Below are the code and all the weights of a small trained network. Each question names an input and a target symbol and asks about switching units off, where a switched-off unit gives its printed mean instead of its output.

import numpy as np


def w(rows, s, z=0):
    codes = np.array(rows[::2]) - 128.0
    scale = np.full(codes.shape[1], s)
    scale[-1] = z or s
    return codes * scale


def f(y):
    return y / 2 * (1 + np.tanh(0.7978845608 * (y + 0.044715 * y**3)))


def softmax(a):
    e = np.exp(a - a.max(-1, keepdims=True))
    return e / e.sum(-1, keepdims=True)


def log_softmax(a):
    a = a - a.max(-1, keepdims=True)
    return a - np.log(np.exp(a).sum(-1, keepdims=True))


def net(x, mask):
    ids = ['αηθσφψω'.index(c) for c in x.split()]
    T = len(ids)
    res = E[ids] + P[:T]
    r = res
    for j in range(3):
        rows = slice(2 * j, 2 * j + 2)
        q, k, v = (r @ M[0][rows].T for M in (Q, K, V))
        z = softmax(np.where(np.tri(T) > 0, q @ k.T / 2**0.5, -1e9)) @ v
        o = O[0][rows]
        res = res + np.where(mask[j], z, o[:, -1]) @ o[:, :-1]
    y = f(res @ A[0][:, :-1].T + A[0][:, -1])
    res = res + np.where(mask[3:7], y, B[0][:, -1]) @ B[0][:, :-1]
    return log_softmax(res[-1] @ U[:, :-1].T + U[:, -1])


Q, K, V, O, A, B = {}, {}, {}, {}, {}, {}
E = w([
[13,131,55,217,77],'α',
[82,90,209,76,250],'η',
[151,182,15,132,189],'θ',
[153,33,69,108,129],'σ',
[165,73,130,236,121],'φ',
[133,126,138,92,53],'ψ',
[251,229,189,166,153],'ω',
],0.02)
P = w([
[53,242,128,119,247],'0',
[41,191,112,106,195],'1',
[57,165,107,113,168],'2',
[77,147,108,125,141],'3',
[93,136,104,131,117],'4',
[117,124,99,135,95],'5',
[130,110,100,148,71],'6',
[153,108,93,151,46],'7',
[167,108,86,152,26],'8',
[186,106,81,167,2],'9',
],0.0096)
Q[0] = w([
[111,129,68,119,46],'head 1',
[233,237,199,183,132],'head 1',
[125,226,187,162,132],'head 2',
[214,224,192,115,137],'head 2',
[73,6,152,226,71],'head 3',
[112,65,44,144,134],'head 3',
],0.017)
K[0] = w([
[178,55,172,91,146],'head 1',
[41,182,7,153,212],'head 1',
[85,110,131,79,232],'head 2',
[39,137,168,110,210],'head 2',
[215,125,39,172,87],'head 3',
[174,162,121,150,38],'head 3',
],0.015)
V[0] = w([
[104,226,140,27,22],'head 1',
[78,125,159,90,160],'head 1',
[119,72,92,194,171],'head 2',
[254,19,69,23,199],'head 2',
[167,192,240,203,134],'head 3',
[212,243,52,107,210],'head 3',
],0.0087)
O[0] = w([
[112,192,90,103,6,58],'head 1',
[64,133,151,66,141,214],'head 1',
[124,80,116,203,133,233],'head 2',
[196,2,31,60,170,4],'head 2',
[172,120,156,199,54,170],'head 3',
[186,149,55,145,146,181],'head 3',
],0.0084,0.0034)
A[0] = w([
[83,113,105,66,38,66],'neuron 1',
[74,82,46,123,105,67],'neuron 2',
[99,103,78,153,2,104],'neuron 3',
[43,98,137,76,113,1],'neuron 4',
],0.009,0.0078)
B[0] = w([
[71,138,93,179,31,187],'neuron 1',
[196,81,103,66,87,178],'neuron 2',
[186,171,177,122,178,254],'neuron 3',
[118,40,175,10,177,152],'neuron 4',
],0.013,0.0078)
U = w([
[145,142,133,181,97,3],'α',
[167,119,179,111,121,163],'η',
[151,158,48,175,126,114],'θ',
[192,84,113,135,87,89],'σ',
[167,55,134,243,61,177],'φ',
[175,132,121,132,31,212],'ψ',
[254,183,175,121,133,20],'ω',
],0.0084,0.0044)

Each question gives the input, a string of symbols that net reads in full, and the target symbol t.
The units are the heads (2 rows each of Q, K, V and O) and the neurons (one row each of A and B). Each row of codes is followed by its name. A weight is (code - 128) times the scale printed after its matrix; where a second scale follows, it is the last column's (O, A, B and U).
mask holds one flag per unit, heads first, then neurons. A switched-off unit (its flag False) gives its mean, the last column of its rows in O or B, instead of its output. The means were averaged over made-up inputs and are rounded, as every weight is.
A unit's drop is (log p(t) with every unit on - log p(t) with that unit switched off) / (log p(t) with every unit on - log p(t) with every unit switched off).
The circuit of an input: a set's keep is (log p(t) with only the set's units on - log p(t) with every unit switched off) / (log p(t) with every unit on - log p(t) with every unit switched off). Starting from all 7 units, units are removed one at a time, each time the one whose removal leaves the highest keep (on an exact tie, the one counted first), for as long as the keep stays at least 0.8.
circuit, biggest first: the units of the circuit, biggest drop first
most important unit: the unit with the biggest drop
top k neurons: the k neurons with the biggest drops, biggest first
heads that matter: for each layer, one digit per head in row order, 1 if its drop is at least 0.15 and else 0, layers parted by /
drop when u is switched off: that unit's drop, to one decimal
input ψ ω η α α α, target α: heads that matter : 010
input θ ψ θ, target ψ: heads that matter : 100
input θ η ψ α σ, target ψ: heads that matter : 100
input α ω σ σ, target ω: circuit, biggest first : [head 3; neuron 3; head 1]
input ω η σ φ θ η φ ω η σ, target ω: heads that matter : 001
input η α α, target η: circuit, biggest first : [neuron 4; head 3]
input ψ σ η ψ ψ η, target ψ: top 2 neurons : [neuron 3; neuron 1]
input α ψ φ φ ω ω φ η, target φ: heads that matter : 100
input θ η η θ α φ θ θ η α, target θ: heads that matter : 101
input η φ α θ φ φ η, target φ: heads that matter : 110
input θ ψ α σ σ σ σ, target σ: circuit, biggest first : [head 2; neuron 2]
input σ ψ α α φ η ψ ψ σ, target ψ: most important unit : neuron 1
input σ η ω α η α, target η: top 2 neurons : [neuron 4; neuron 3]
input φ α σ α η σ σ θ σ, target σ: most important unit : head 2
input φ φ σ, target φ: circuit, biggest first : [head 1; head 2; neuron 3]
input ψ ψ ψ ω σ ψ σ η α, target σ: top 2 neurons : [neuron 2; neuron 4]
input θ ψ ψ θ θ η θ ψ, target θ: heads that matter : 001
input φ θ φ σ, target φ: heads that matter : 110
input ψ ψ θ η φ η ψ η, target ψ: heads that matter : 100
input ω ω σ α ψ ω ψ, target ω: circuit, biggest first : [neuron 3]
input ψ ψ ω α, target ω: drop when neuron 1 is switched off : 0.0
input φ φ α, target φ: drop when head 3 is switched off : 0.1
input ψ ω φ ω ω φ ψ, target ω: drop when head 1 is switched off : 0.3
